Here is a tiny trained network, its code and every weight. The questions are about switching its units off for an input and a class, where a switched-off unit gives its printed mean instead of its output.

import numpy as np


def w(rows, s, z=0):
    codes = np.array(rows[::2]) - 128.0
    scale = np.full(codes.shape[1], s)
    scale[-1] = z or s
    return codes * scale


def norm(h):
    return h / np.sqrt((h * h).mean(-1, keepdims=True) + 1e-5)


def f(y):
    return np.maximum(y, 0)


def log_softmax(a):
    a = a - a.max(-1, keepdims=True)
    return a - np.log(np.exp(a).sum(-1, keepdims=True))


def net(x, mask):
    res = np.array(x, float).reshape(1, 2) / 4 @ E
    u = 0
    for l in range(2):
        y = f(norm(res) @ A[l][:, :-1].T + A[l][:, -1])
        res = res + np.where(mask[u : u + 11], y, B[l][:, -1]) @ B[l][:, :-1]
        u += 11
    return log_softmax(norm(res)[-1] @ U[:, :-1].T + U[:, -1])


A, B = {}, {}
E = w([
[37,182,126,205],'x0',
[92,169,6,42],'x1',
],0.0012)
A[0] = w([
[142,141,174,228,182],'0.n0',
[105,5,152,57,178],'0.n1',
[176,78,89,202,60],'0.n2',
[164,136,187,137,208],'0.n3',
[137,137,191,143,86],'0.n4',
[165,51,93,197,62],'0.n5',
[147,162,167,127,179],'0.n6',
[93,200,57,97,103],'0.n7',
[115,199,197,120,76],'0.n8',
[182,70,155,95,8],'0.n9',
[73,134,132,250,186],'0.n10',
],0.0025,0.0014)
B[0] = w([
[84,190,110,68,241],'0.n0',
[35,75,92,200,210],'0.n1',
[97,153,115,180,139],'0.n2',
[101,170,103,20,217],'0.n3',
[144,181,134,72,167],'0.n4',
[115,174,100,173,144],'0.n5',
[134,166,88,91,174],'0.n6',
[212,193,212,53,223],'0.n7',
[151,144,97,75,146],'0.n8',
[93,86,70,113,160],'0.n9',
[153,5,113,109,253],'0.n10',
],0.0017,0.0018)
A[1] = w([
[60,176,113,255,20],'1.n0',
[98,137,147,75,205],'1.n1',
[129,150,174,104,90],'1.n2',
[228,114,129,119,1],'1.n3',
[145,134,201,178,148],'1.n4',
[103,131,68,186,201],'1.n5',
[110,116,84,94,169],'1.n6',
[175,112,196,139,152],'1.n7',
[92,199,97,154,246],'1.n8',
[141,162,190,156,70],'1.n9',
[172,176,116,106,252],'1.n10',
],0.004,0.00067)
B[1] = w([
[229,5,95,133,201],'1.n0',
[169,124,162,178,252],'1.n1',
[148,123,158,183,171],'1.n2',
[149,49,95,210,181],'1.n3',
[82,244,74,65,209],'1.n4',
[184,118,206,101,171],'1.n5',
[114,200,187,180,248],'1.n6',
[67,217,55,78,214],'1.n7',
[184,48,89,94,231],'1.n8',
[147,174,87,32,178],'1.n9',
[60,109,178,164,210],'1.n10',
],0.0027,0.0018)
U = w([
[113,251,70,35,184],'0',
[199,12,67,131,192],'1',
[113,167,230,230,175],'2',
[46,124,84,208,1],'3',
[58,124,95,194,12],'4',
[51,124,90,201,17],'5',
],0.012,0.009)

Each question gives the input, the list of numbers given to net, and the class t.
The units are the neurons (one row each of A and B). Each row of codes is followed by its name. A weight is (code - 128) times the scale printed after its matrix; where a second scale follows, it is the last column's (A, B and U).
mask holds one flag per neuron, layer by layer. A switched-off neuron (its flag False) gives its mean, the last column of its row in B, instead of its output. The means were averaged over made-up inputs and are rounded, as every weight is.
A unit's drop is (log p(t) with every unit on - log p(t) with that unit switched off) / (log p(t) with every unit on - log p(t) with every unit switched off).
The circuit of an input: a set's keep is (log p(t) with only the set's units on - log p(t) with every unit switched off) / (log p(t) with every unit on - log p(t) with every unit switched off). Starting from the 12 units with the biggest drops (on a tie, the unit counted first), units are removed one at a time, each time the one whose removal leaves the highest keep (on an exact tie, the one counted first), for as long as the keep stays at least 0.8.
units of the circuit, in order: the units of the circuit, biggest drop first
unit that matters most: the unit with the biggest drop
k most important neurons: the k neurons with the biggest drops, biggest first
top k neurons in layer l: the k neurons of layer l with the biggest drops, biggest first
drop when u is switched off: that unit's drop, to one decimal
input [-4,3], class 1: units of the circuit, in order	[1.n4 1.n7]
input [7,-3], class 1: units of the circuit, in order	[1.n0]
input [-2,0], class 2: 2 most important neurons	[1.n6 0.n10]
input [-6,-6], class 0: units of the circuit, in order	[1.n7 1.n4]
input [-7,-8], class 0: units of the circuit, in order	[1.n7 1.n4 0.n10]
input [8,7], class 1: top 3 neurons in layer 1	[1.n8 1.n0 1.n4]
input [-3,0], class 2: top 2 neurons in layer 1	[1.n6 1.n8]
input [3,2], class 2: 2 most important neurons	[0.n7 0.n1]
input [8,6], class 1: top 2 neurons in layer 0	[0.n3 0.n0]
input [-3,-3], class 2: 3 most important neurons	[0.n3 0.n10 1.n8]
input [4,-3], class 1: 2 most important neurons	[0.n7 0.n0]
input [7,-8], class 0: 2 most important neurons	[1.n4 1.n9]
input [-2,1], class 2: drop when 1.n6 is switched off	0.2
input [1,-1], class 2: drop when 1.n4 is switched off	0.3
input [-5,-7], class 0: unit that matters most	1.n7
input [8,-2], class 1: drop when 1.n0 is switched off	0.1
